Below are the code and all the weights of a small trained network. Each question names an input and a target symbol and asks about switching units off, where a switched-off unit gives its printed mean instead of its output.

import numpy as np


def w(rows, s, z=0):
    codes = np.array(rows[::2]) - 128.0
    scale = np.full(codes.shape[1], s)
    scale[-1] = z or s
    return codes * scale


def norm(h):
    return h / np.sqrt((h * h).mean(-1, keepdims=True) + 1e-5)


def f(y):
    return np.maximum(y, 0)


def softmax(a):
    e = np.exp(a - a.max(-1, keepdims=True))
    return e / e.sum(-1, keepdims=True)


def log_softmax(a):
    a = a - a.max(-1, keepdims=True)
    return a - np.log(np.exp(a).sum(-1, keepdims=True))


def net(x, mask):
    ids = ['βγεζηλμπστψω'.index(c) for c in x.split()]
    T = len(ids)
    res = E[ids] + P[:T]
    q, k, v = (norm(res) @ M[0].T for M in (Q, K, V))
    z = softmax(np.where(np.tri(T) > 0, q @ k.T / 2**0.5, -1e9)) @ v
    res = res + np.where(mask[0], z, O[0][:, -1]) @ O[0][:, :-1]
    y = f(norm(res) @ A[0][:, :-1].T + A[0][:, -1])
    res = res + np.where(mask[1:13], y, B[0][:, -1]) @ B[0][:, :-1]
    return log_softmax(norm(res)[-1] @ U[:, :-1].T + U[:, -1])


Q, K, V, O, A, B = {}, {}, {}, {}, {}, {}
E = w([
[87,168,106,164,164,116,120,158,91],'β',
[150,159,173,144,135,116,130,97,94],'γ',
[184,153,167,157,176,179,146,173,118],'ε',
[101,112,62,105,136,195,132,107,19],'ζ',
[91,111,98,146,82,88,163,151,125],'η',
[104,117,123,87,183,123,117,255,64],'λ',
[103,192,86,96,122,93,125,122,147],'μ',
[141,111,241,81,72,68,103,92,150],'π',
[106,120,154,135,105,181,123,163,173],'σ',
[128,136,106,161,58,120,96,109,117],'τ',
[91,95,167,158,172,47,121,118,135],'ψ',
[169,136,62,175,91,91,83,153,120],'ω',
],0.023)
P = w([
[198,48,21,24,203,199,197,114,254],'0',
[131,83,71,64,164,177,165,117,134],'1',
[97,91,109,92,131,163,121,124,119],'2',
[80,63,138,155,113,185,100,143,109],'3',
[78,79,193,179,80,174,97,153,100],'4',
[97,80,248,207,44,170,93,195,82],'5',
],0.0055)
Q[0] = w([
[144,127,241,244,163,156,94,187,65],'h1',
[66,139,162,178,93,138,29,112,149],'h1',
],0.011)
K[0] = w([
[144,10,222,215,84,121,58,253,119],'h1',
[72,122,135,231,61,45,1,93,111],'h1',
],0.0071)
V[0] = w([
[195,107,78,97,110,122,104,124,133],'h1',
[94,187,185,124,56,253,150,154,131],'h1',
],0.0068)
O[0] = w([
[110,114,68,239,138,114,75,208,65,157],'h1',
[84,211,2,134,200,116,137,135,127,1],'h1',
],0.0091,0.00099)
A[0] = w([
[174,214,54,102,143,188,203,92,143,173],'n1',
[147,168,40,156,80,107,61,56,172,151],'n2',
[145,123,119,205,99,98,63,122,67,208],'n3',
[68,115,152,139,124,2,137,170,139,183],'n4',
[71,149,178,48,214,170,175,128,128,21],'n5',
[87,113,117,112,74,110,99,188,120,103],'n6',
[146,128,183,76,110,207,124,156,193,134],'n7',
[132,163,65,139,166,149,75,150,204,244],'n8',
[180,101,161,171,126,180,69,91,94,1],'n9',
[176,166,110,158,89,144,5,180,126,167],'n10',
[71,107,114,179,74,133,140,200,126,150],'n11',
[83,92,67,86,50,216,238,140,183,175],'n12',
],0.0077,0.0023)
B[0] = w([
[11,89,90,165,86,198,82,150,156,232],'n1',
[178,145,194,94,45,128,33,182,152,243],'n2',
[108,92,160,138,49,117,142,162,158,238],'n3',
[120,109,180,91,122,153,128,3,177,255],'n4',
[230,133,129,101,80,162,138,118,156,196],'n5',
[186,151,150,165,162,60,164,130,169,218],'n6',
[30,46,128,157,203,120,49,68,162,182],'n7',
[92,153,199,140,134,75,88,120,130,253],'n8',
[149,190,2,103,165,68,110,142,122,164],'n9',
[160,80,174,228,133,213,49,71,93,236],'n10',
[250,138,111,46,117,100,199,128,109,240],'n11',
[135,161,46,123,104,24,187,145,74,211],'n12',
],0.0068,0.0056)
U = w([
[195,123,110,61,103,200,154,133,222,70],'β',
[198,151,93,99,182,128,97,50,147,115],'γ',
[93,139,179,154,178,236,83,151,148,154],'ε',
[84,102,99,55,77,189,132,98,37,197],'ζ',
[171,150,114,103,69,81,253,112,152,195],'η',
[177,148,177,16,174,127,108,203,86,226],'λ',
[158,184,157,78,90,209,154,67,127,67],'μ',
[141,209,195,119,138,98,164,135,76,21],'π',
[25,180,97,81,88,64,63,158,171,167],'σ',
[101,159,164,195,167,41,106,156,89,49],'τ',
[79,7,201,69,136,139,107,64,125,184],'ψ',
[165,61,164,217,31,143,103,197,110,5],'ω',
],0.0077,0.002)

Each question gives the input, a string of symbols that net reads in full, and the target symbol t.
The units are the heads (2 rows each of Q, K, V and O) and the neurons (one row each of A and B). Each row of codes is followed by its name. A weight is (code - 128) times the scale printed after its matrix; where a second scale follows, it is the last column's (O, A, B and U).
mask holds one flag per unit, heads first, then neurons. A switched-off unit (its flag False) gives its mean, the last column of its rows in O or B, instead of its output. The means were averaged over made-up inputs and are rounded, as every weight is.
A unit's drop is (log p(t) with every unit on - log p(t) with that unit switched off) / (log p(t) with every unit on - log p(t) with every unit switched off).
The circuit of an input: a set's keep is (log p(t) with only the set's units on - log p(t) with every unit switched off) / (log p(t) with every unit on - log p(t) with every unit switched off). Starting from the 12 units with the biggest drops (on a tie, the unit counted first), units are removed one at a time, each time the one whose removal leaves the highest keep (on an exact tie, the one counted first), for as long as the keep stays at least 0.8.
circuit, biggest first: the units of the circuit, biggest drop first
unit that matters most: the unit with the biggest drop
top k neurons: the k neurons with the biggest drops, biggest first
drop of u: that unit's drop, to one decimal
input γ ε λ ω β ε, target ε: circuit, biggest first	(h1 n1)
input π π β, target π: unit that matters most	n1
input ψ μ γ, target ψ: circuit, biggest first	(h1 n7)
input ψ σ τ ζ μ γ, target μ: circuit, biggest first	(h1 n8)
input ω β η π β γ, target π: circuit, biggest first	(h1 n4 n10)
input γ π τ β γ, target τ: top 2 neurons	(n11 n4)
input μ β ω β γ, target ω: top 3 neurons	(n3 n8 n4)
input γ λ τ λ σ γ, target σ: top 2 neurons	(n1 n10)
input π β β, target π: top 2 neurons	(n1 n2)
input β π ζ τ β σ, target τ: top 2 neurons	(n12 n7)
input σ ε γ, target σ: drop of n10	0.2
input γ β σ, target σ: drop of n12	0.2
input β ω ω γ, target ω: drop of n3	0.3
input ε μ μ γ, target μ: top neuron	(n5)
